Below is a small trained network, with its code and all its weights. Each question gives an input and a class and asks what happens when units are switched off, that is, made to give their printed mean instead of their output.

import numpy as np


def w(rows, s, z=0):
    codes = np.array(rows[::2]) - 128.0
    scale = np.full(codes.shape[1], s)
    scale[-1] = z or s
    return codes * scale


def norm(h):
    return h / np.sqrt((h * h).mean(-1, keepdims=True) + 1e-5)


def f(y):
    return np.maximum(y, 0)


def log_softmax(a):
    a = a - a.max(-1, keepdims=True)
    return a - np.log(np.exp(a).sum(-1, keepdims=True))


def net(x, mask):
    res = np.array(x, float).reshape(1, 8) / 4 @ E
    u = 0
    for l in range(3):
        y = f(norm(res) @ A[l][:, :-1].T + A[l][:, -1])
        res = res + np.where(mask[u : u + 13], y, B[l][:, -1]) @ B[l][:, :-1]
        u += 13
    return log_softmax(norm(res)[-1] @ U[:, :-1].T + U[:, -1])


A, B = {}, {}
E = w([
[181,141,222,166,209],'x0',
[172,129,203,101,21],'x1',
[125,129,131,131,125],'x2',
[180,147,79,206,109],'x3',
[131,128,127,124,128],'x4',
[163,255,115,61,133],'x5',
[127,130,128,128,128],'x6',
[127,129,130,128,127],'x7',
],0.0093)
A[0] = w([
[76,127,53,100,64,91],'L0N0',
[212,159,61,54,213,156],'L0N1',
[117,139,202,67,92,120],'L0N2',
[76,106,98,169,117,27],'L0N3',
[71,208,224,179,39,60],'L0N4',
[26,211,100,177,254,3],'L0N5',
[120,31,150,94,84,23],'L0N6',
[104,15,132,142,103,159],'L0N7',
[209,165,143,101,82,114],'L0N8',
[134,102,238,128,132,87],'L0N9',
[173,136,201,146,67,151],'L0N10',
[162,182,78,229,99,103],'L0N11',
[123,76,227,171,193,120],'L0N12',
],0.0067,0.021)
B[0] = w([
[128,131,67,98,91,140],'L0N0',
[78,148,120,165,120,244],'L0N1',
[106,133,106,148,127,165],'L0N2',
[126,152,153,168,150,128],'L0N3',
[167,131,70,66,178,128],'L0N4',
[250,87,70,182,107,128],'L0N5',
[125,129,248,155,93,128],'L0N6',
[131,173,98,126,127,255],'L0N7',
[110,127,103,139,131,154],'L0N8',
[172,145,94,109,137,138],'L0N9',
[96,133,103,140,137,221],'L0N10',
[128,143,107,153,128,151],'L0N11',
[140,135,89,112,118,188],'L0N12',
],0.017,0.0064)
A[1] = w([
[109,104,159,49,170,86],'L1N0',
[94,100,163,63,154,73],'L1N1',
[172,131,218,168,188,105],'L1N2',
[72,125,133,42,149,90],'L1N3',
[214,125,180,120,187,99],'L1N4',
[115,10,119,167,118,63],'L1N5',
[134,165,170,173,177,177],'L1N6',
[131,44,88,149,112,150],'L1N7',
[148,144,145,128,51,150],'L1N8',
[138,42,123,90,150,2],'L1N9',
[175,129,195,119,51,79],'L1N10',
[109,40,189,171,148,184],'L1N11',
[113,161,73,144,148,161],'L1N12',
],0.014,0.0069)
B[1] = w([
[57,58,151,150,42,135],'L1N0',
[83,83,195,154,56,133],'L1N1',
[71,117,9,99,56,143],'L1N2',
[107,120,156,191,56,163],'L1N3',
[192,111,34,34,50,134],'L1N4',
[127,218,168,106,130,141],'L1N5',
[103,103,85,82,67,190],'L1N6',
[109,206,147,91,108,168],'L1N7',
[47,112,137,164,204,162],'L1N8',
[117,185,191,121,100,128],'L1N9',
[31,100,114,156,251,131],'L1N10',
[73,205,156,111,91,139],'L1N11',
[125,95,216,103,101,253],'L1N12',
],0.013,0.012)
A[2] = w([
[202,56,167,99,230,106],'L2N0',
[100,91,166,193,146,125],'L2N1',
[137,150,206,157,193,141],'L2N2',
[165,136,100,212,109,125],'L2N3',
[88,124,136,129,58,154],'L2N4',
[165,119,113,208,97,113],'L2N5',
[86,113,121,162,219,138],'L2N6',
[251,72,171,81,172,159],'L2N7',
[94,113,152,160,115,144],'L2N8',
[211,62,162,221,140,5],'L2N9',
[144,201,115,148,124,124],'L2N10',
[121,150,151,101,93,167],'L2N11',
[117,64,116,153,220,74],'L2N12',
],0.014)
B[2] = w([
[200,76,70,10,62,128],'L2N0',
[162,97,134,166,159,146],'L2N1',
[172,120,81,76,159,132],'L2N2',
[52,57,177,133,80,137],'L2N3',
[205,111,108,122,177,250],'L2N4',
[138,32,180,80,95,135],'L2N5',
[83,133,132,166,252,137],'L2N6',
[222,63,74,82,167,129],'L2N7',
[168,133,106,152,165,185],'L2N8',
[193,219,100,88,62,128],'L2N9',
[96,95,214,108,104,147],'L2N10',
[179,110,146,143,146,205],'L2N11',
[187,141,113,104,76,128],'L2N12',
],0.012,0.018)
U = w([
[137,124,125,118,130,247],'0',
[127,143,9,80,56,128],'1',
[36,127,104,180,221,72],'2',
[139,251,216,90,93,85],'3',
[166,99,125,124,128,137],'4',
[85,35,179,172,43,68],'5',
[181,111,115,128,147,81],'6',
[182,114,116,121,151,71],'7',
],0.015,0.011)

Each question gives the input, the list of numbers given to net, and the class t.
The units are the neurons (one row each of A and B). Each row of codes is followed by its name. A weight is (code - 128) times the scale printed after its matrix; where a second scale follows, it is the last column's (A, B and U).
mask holds one flag per neuron, layer by layer. A switched-off neuron (its flag False) gives its mean, the last column of its row in B, instead of its output. The means were averaged over made-up inputs and are rounded, as every weight is.
A unit's drop is (log p(t) with every unit on - log p(t) with that unit switched off) / (log p(t) with every unit on - log p(t) with every unit switched off).
The circuit of an input: a set's keep is (log p(t) with only the set's units on - log p(t) with every unit switched off) / (log p(t) with every unit on - log p(t) with every unit switched off). Starting from the 12 units with the biggest drops (on a tie, the unit counted first), units are removed one at a time, each time the one whose removal leaves the highest keep (on an exact tie, the one counted first), for as long as the keep stays at least 0.8.
circuit, biggest first: the units of the circuit, biggest drop first
most important unit: the unit with the biggest drop
k most important neurons: the k neurons with the biggest drops, biggest first
k most important neurons of layer l: the k neurons of layer l with the biggest drops, biggest first
input [3,-4,-1,7,-3,-1,-1,3], class 5: most important unit	L2N3
input [2,-3,2,7,2,-5,-2,2], class 5: 2 most important neurons	[L0N7 L2N3]
input [-6,8,2,-8,-3,-4,4,6], class 2: circuit, biggest first	[L1N8 L1N12 L1N10]
input [6,-1,6,7,1,-8,-2,4], class 3: circuit, biggest first	[L1N11 L1N5]
input [0,-5,4,-7,-1,0,0,-3], class 5: circuit, biggest first	[L1N3 L1N0]
input [7,-1,3,-6,8,-8,1,3], class 3: 2 most important neurons	[L1N11 L0N12]
input [-3,-2,3,-8,-1,7,-1,3], class 5: circuit, biggest first	[L0N7 L1N3 L1N0]
input [-7,-2,-7,2,-7,6,-5,-6], class 0: circuit, biggest first	[L1N6 L1N2]
input [-3,7,1,-6,-5,0,0,7], class 2: 2 most important neurons of layer 1	[L1N8 L1N12]
input [-1,-8,4,1,1,6,-3,-2], class 2: circuit, biggest first	[L0N1 L2N6]
input [8,-6,-7,2,-4,-4,7,-5], class 1: 3 most important neurons	[L1N2 L1N6 L0N10]
input [8,8,4,7,2,2,-5,8], class 1: circuit, biggest first	[L1N2 L1N4]
input [-7,0,6,4,-8,5,-8,6], class 4: 4 most important neurons	[L1N6 L0N7 L1N2 L1N12]
input [8,-2,4,8,-6,5,3,-4], class 1: circuit, biggest first	[L1N6 L1N2]
input [-5,1,2,-5,2,8,1,-6], class 3: circuit, biggest first	[L1N6 L1N3]
input [-7,8,-5,0,-6,8,7,-1], class 2: 4 most important neurons of layer 1	[L1N8 L1N10 L1N6 L1N12]
input [-4,1,-2,-1,-5,-6,0,4], class 3: circuit, biggest first	[L1N7 L1N5]
input [4,7,0,-8,8,-8,4,4], class 3: circuit, biggest first	[L1N11]
input [-6,6,0,8,1,8,6,2], class 3: circuit, biggest first	[L1N6 L2N10]
input [7,-3,-1,-4,2,5,4,5], class 1: circuit, biggest first	[L1N6 L1N2 L0N7]
input [7,2,5,-7,-6,-2,-6,1], class 1: most important unit	L0N1
input [0,1,-3,-8,3,0,3,5], class 5: 2 most important neurons	[L1N3 L1N0]
input [-5,-6,-3,7,-6,-2,6,-1], class 5: 4 most important neurons	[L1N8 L2N3 L1N6 L0N10]
input [0,2,1,7,-1,-4,5,-5], class 5: 4 most important neurons	[L2N3 L0N7 L0N11 L2N5]
input [7,-5,0,1,6,-7,3,6], class 1: 2 most important neurons	[L1N2 L1N6]
